Below is a small trained network, with its code and all its weights. Each question gives an input and a class and asks what happens when units are switched off, that is, made to give their printed mean instead of their output.

import numpy as np


def w(rows, s, z=0):
    codes = np.array(rows[::2]) - 128.0
    scale = np.full(codes.shape[1], s)
    scale[-1] = z or s
    return codes * scale


def f(y):
    return np.maximum(y, 0)


def log_softmax(a):
    a = a - a.max(-1, keepdims=True)
    return a - np.log(np.exp(a).sum(-1, keepdims=True))


def net(x, mask):
    res = np.array(x, float).reshape(1, 4) / 4 @ E
    y = f(res @ A[0][:, :-1].T + A[0][:, -1])
    res = res + np.where(mask, y, B[0][:, -1]) @ B[0][:, :-1]
    return log_softmax(res[-1] @ U[:, :-1].T + U[:, -1])


A, B = {}, {}
E = w([
[211,168,90,75,2,206,77,124,134,27,69],'x0',
[135,157,165,135,128,142,141,91,102,239,146],'x1',
[234,86,127,113,136,166,212,44,69,116,141],'x2',
[174,146,123,111,191,149,62,124,100,154,206],'x3',
],0.01)
A[0] = w([
[79,145,143,184,154,141,1,154,146,109,127,252],'neuron 0',
[162,92,109,117,153,126,171,79,9,97,106,70],'neuron 1',
[132,110,112,191,193,49,172,126,125,117,164,86],'neuron 2',
[210,48,156,88,127,140,204,56,96,100,163,92],'neuron 3',
[139,127,169,144,113,124,138,102,121,216,129,11],'neuron 4',
[130,190,161,101,123,112,97,150,170,208,132,148],'neuron 5',
[98,78,111,213,167,104,124,117,116,129,148,45],'neuron 6',
[131,106,136,66,102,207,107,156,129,154,81,2],'neuron 7',
[102,109,168,171,189,80,161,119,123,157,79,55],'neuron 8',
[176,166,124,118,98,138,124,145,140,108,152,30],'neuron 9',
[207,155,138,90,91,120,123,102,144,83,86,63],'neuron 10',
[34,142,124,117,63,95,131,120,136,146,150,102],'neuron 11',
[176,117,86,155,154,139,89,78,178,104,115,192],'neuron 12',
[193,156,118,83,110,94,109,123,98,136,51,47],'neuron 13',
[142,62,101,143,104,133,108,123,172,46,143,101],'neuron 14',
],0.0091,0.00074)
B[0] = w([
[103,94,47,90,97,55,142,159,166,113,205,221],'neuron 0',
[114,127,15,151,21,148,134,111,215,148,143,217],'neuron 1',
[154,182,234,87,202,118,100,146,83,132,124,217],'neuron 2',
[76,106,100,207,108,131,161,222,183,3,205,253],'neuron 3',
[52,94,128,141,159,81,169,179,143,115,123,187],'neuron 4',
[125,96,97,147,53,182,144,98,136,58,160,193],'neuron 5',
[166,149,149,115,199,103,102,178,102,195,90,196],'neuron 6',
[142,156,216,60,162,82,120,188,122,89,80,182],'neuron 7',
[142,161,174,67,127,135,101,115,63,123,134,211],'neuron 8',
[161,133,114,38,198,135,137,117,85,125,110,179],'neuron 9',
[153,128,138,63,216,62,79,132,110,146,71,226],'neuron 10',
[85,134,79,129,126,99,141,198,176,108,161,187],'neuron 11',
[100,93,126,97,157,86,151,55,158,173,149,171],'neuron 12',
[188,186,148,69,196,111,73,96,116,200,138,189],'neuron 13',
[126,148,137,145,139,172,156,105,141,192,108,200],'neuron 14',
],0.0067,0.011)
U = w([
[2,5,70,178,54,31,232,131,234,116,237,253],'0',
[123,56,225,87,193,38,192,98,45,236,73,3],'1',
],0.005,0.00027)

Each question gives the input, the list of numbers given to net, and the class t.
The units are the neurons (one row each of A and B). Each row of codes is followed by its name. A weight is (code - 128) times the scale printed after its matrix; where a second scale follows, it is the last column's (A, B and U).
mask holds one flag per neuron, in row order. A switched-off neuron (its flag False) gives its mean, the last column of its row in B, instead of its output. The means were averaged over made-up inputs and are rounded, as every weight is.
A unit's drop is (log p(t) with every unit on - log p(t) with that unit switched off) / (log p(t) with every unit on - log p(t) with every unit switched off).
The circuit of an input: a set's keep is (log p(t) with only the set's units on - log p(t) with every unit switched off) / (log p(t) with every unit on - log p(t) with every unit switched off). Starting from the 12 units with the biggest drops (on a tie, the unit counted first), units are removed one at a time, each time the one whose removal leaves the highest keep (on an exact tie, the one counted first), for as long as the keep stays at least 0.8.
circuit, biggest first: the units of the circuit, biggest drop first
k most important neurons: the k neurons with the biggest drops, biggest first
drop of u: that unit's drop, to one decimal
input [7,-6,4,-3], class 1: circuit, biggest first	neuron 10
input [-6,-6,-4,-1], class 1: circuit, biggest first	neuron 3; neuron 2
input [-1,-5,0,-3], class 1: 4 most important neurons	neuron 3; neuron 1; neuron 0; neuron 5
input [5,-7,-4,0], class 1: circuit, biggest first	neuron 3; neuron 1
input [-6,2,-5,-1], class 1: 2 most important neurons	neuron 3; neuron 2
input [-6,4,6,3], class 0: 3 most important neurons	neuron 3; neuron 1; neuron 10
input [-3,8,-4,1], class 0: 2 most important neurons	neuron 5; neuron 10
input [1,1,2,6], class 0: drop of neuron 2	0.3
input [4,8,4,-4], class 0: drop of neuron 3	1.7
input [-7,8,8,0], class 0: drop of neuron 3	1.1
input [-5,7,7,-5], class 0: drop of neuron 3	0.8
